Here is a tiny trained network, its code and every weight. The questions are about switching its units off for an input and a class, where a switched-off unit gives its printed mean instead of its output.

import numpy as np


def w(rows, s, z=0):
    codes = np.array(rows[::2]) - 128.0
    scale = np.full(codes.shape[1], s)
    scale[-1] = z or s
    return codes * scale


def norm(h):
    return h / np.sqrt((h * h).mean(-1, keepdims=True) + 1e-5)


def f(y):
    return y / 2 * (1 + np.tanh(0.7978845608 * (y + 0.044715 * y**3)))


def log_softmax(a):
    a = a - a.max(-1, keepdims=True)
    return a - np.log(np.exp(a).sum(-1, keepdims=True))


def net(x, mask):
    res = np.array(x, float).reshape(1, 5) / 4 @ E
    u = 0
    for l in range(2):
        y = f(norm(res) @ A[l][:, :-1].T + A[l][:, -1])
        res = res + np.where(mask[u : u + 4], y, B[l][:, -1]) @ B[l][:, :-1]
        u += 4
    return log_softmax(norm(res)[-1] @ U[:, :-1].T + U[:, -1])


A, B = {}, {}
E = w([
[32,206,144,186],'x0',
[123,142,31,53],'x1',
[137,254,207,28],'x2',
[98,97,141,91],'x3',
[126,127,129,130],'x4',
],0.0054)
A[0] = w([
[244,217,89,221,76],'0.n0',
[49,70,142,61,29],'0.n1',
[64,187,109,146,43],'0.n2',
[187,219,7,138,2],'0.n3',
],0.012,0.0054)
B[0] = w([
[162,161,122,186,246],'0.n0',
[92,78,242,6,126],'0.n1',
[97,157,139,137,249],'0.n2',
[72,72,193,13,215],'0.n3',
],0.018,0.0017)
A[1] = w([
[191,224,117,78,21],'1.n0',
[170,119,236,191,5],'1.n1',
[160,154,220,102,76],'1.n2',
[252,106,155,94,40],'1.n3',
],0.014,0.0031)
B[1] = w([
[151,92,62,160,235],'1.n0',
[132,129,94,5,233],'1.n1',
[155,49,141,176,240],'1.n2',
[59,207,166,158,252],'1.n3',
],0.024,0.004)
U = w([
[110,115,113,6,91],'0',
[153,67,78,194,80],'1',
[63,213,169,157,70],'2',
[152,128,166,118,255],'3',
],0.016,0.0068)

Each question gives the input, the list of numbers given to net, and the class t.
The units are the neurons (one row each of A and B). Each row of codes is followed by its name. A weight is (code - 128) times the scale printed after its matrix; where a second scale follows, it is the last column's (A, B and U).
mask holds one flag per neuron, layer by layer. A switched-off neuron (its flag False) gives its mean, the last column of its row in B, instead of its output. The means were averaged over made-up inputs and are rounded, as every weight is.
A unit's drop is (log p(t) with every unit on - log p(t) with that unit switched off) / (log p(t) with every unit on - log p(t) with every unit switched off).
The circuit of an input: a set's keep is (log p(t) with only the set's units on - log p(t) with every unit switched off) / (log p(t) with every unit on - log p(t) with every unit switched off). Starting from all 8 units, units are removed one at a time, each time the one whose removal leaves the highest keep (on an exact tie, the one counted first), for as long as the keep stays at least 0.8.
units of the circuit, in order: the units of the circuit, biggest drop first
top k neurons: the k neurons with the biggest drops, biggest first
drop when u is switched off: that unit's drop, to one decimal
input [-4,5,7,-3,-4], class 1: units of the circuit, in order	1.n0
input [1,1,1,3,5], class 3: top 3 neurons	0.n1, 1.n2, 1.n1
input [7,-8,-3,8,-6], class 0: top 2 neurons	1.n1, 1.n3
input [-7,5,3,-5,-2], class 2: top 3 neurons	1.n3, 1.n1, 0.n1
input [0,-1,-2,-5,-4], class 3: units of the circuit, in order	0.n0, 1.n1
input [-6,2,-5,-5,7], class 2: units of the circuit, in order	1.n3, 1.n0
input [5,1,-2,7,7], class 3: units of the circuit, in order	0.n1, 1.n1, 1.n2
input [8,-8,-1,1,-8], class 0: top 2 neurons	1.n1, 1.n3
input [-6,5,6,8,-3], class 3: units of the circuit, in order	1.n1, 1.n2
input [-7,-6,-5,2,4], class 2: top 3 neurons	1.n3, 1.n2, 0.n2
input [-4,-2,-2,-6,-7], class 3: top 2 neurons	0.n0, 0.n3
input [-1,3,2,6,-4], class 3: top 2 neurons	0.n1, 1.n1
input [-8,7,5,-2,8], class 2: top 4 neurons	1.n3, 1.n1, 0.n2, 0.n1
input [3,1,1,4,-2], class 3: units of the circuit, in order	0.n1, 1.n2
input [0,8,-4,-7,6], class 0: units of the circuit, in order	0.n3
input [4,5,8,1,0], class 1: top 2 neurons	1.n0, 1.n1
input [-5,-3,2,-3,-3], class 2: top 2 neurons	1.n3, 0.n2
input [-3,-1,1,6,-7], class 3: top 2 neurons	0.n1, 1.n2
input [2,-1,-2,-7,2], class 3: top 2 neurons	0.n0, 1.n3
input [-8,7,6,1,-1], class 2: top 3 neurons	1.n3, 1.n1, 0.n2
input [6,-6,7,2,-2], class 1: units of the circuit, in order	1.n2
input [5,3,1,-7,7], class 3: top 3 neurons	0.n3, 1.n3, 1.n2
input [5,-8,-2,4,-4], class 0: drop when 1.n1 is switched off	0.7
input [0,-6,1,-6,8], class 0: drop when 0.n2 is switched off	0.0
input [-2,1,2,5,-2], class 3: drop when 1.n1 is switched off	0.1
input [-5,-8,5,-5,6], class 0: drop when 1.n1 is switched off	2.0
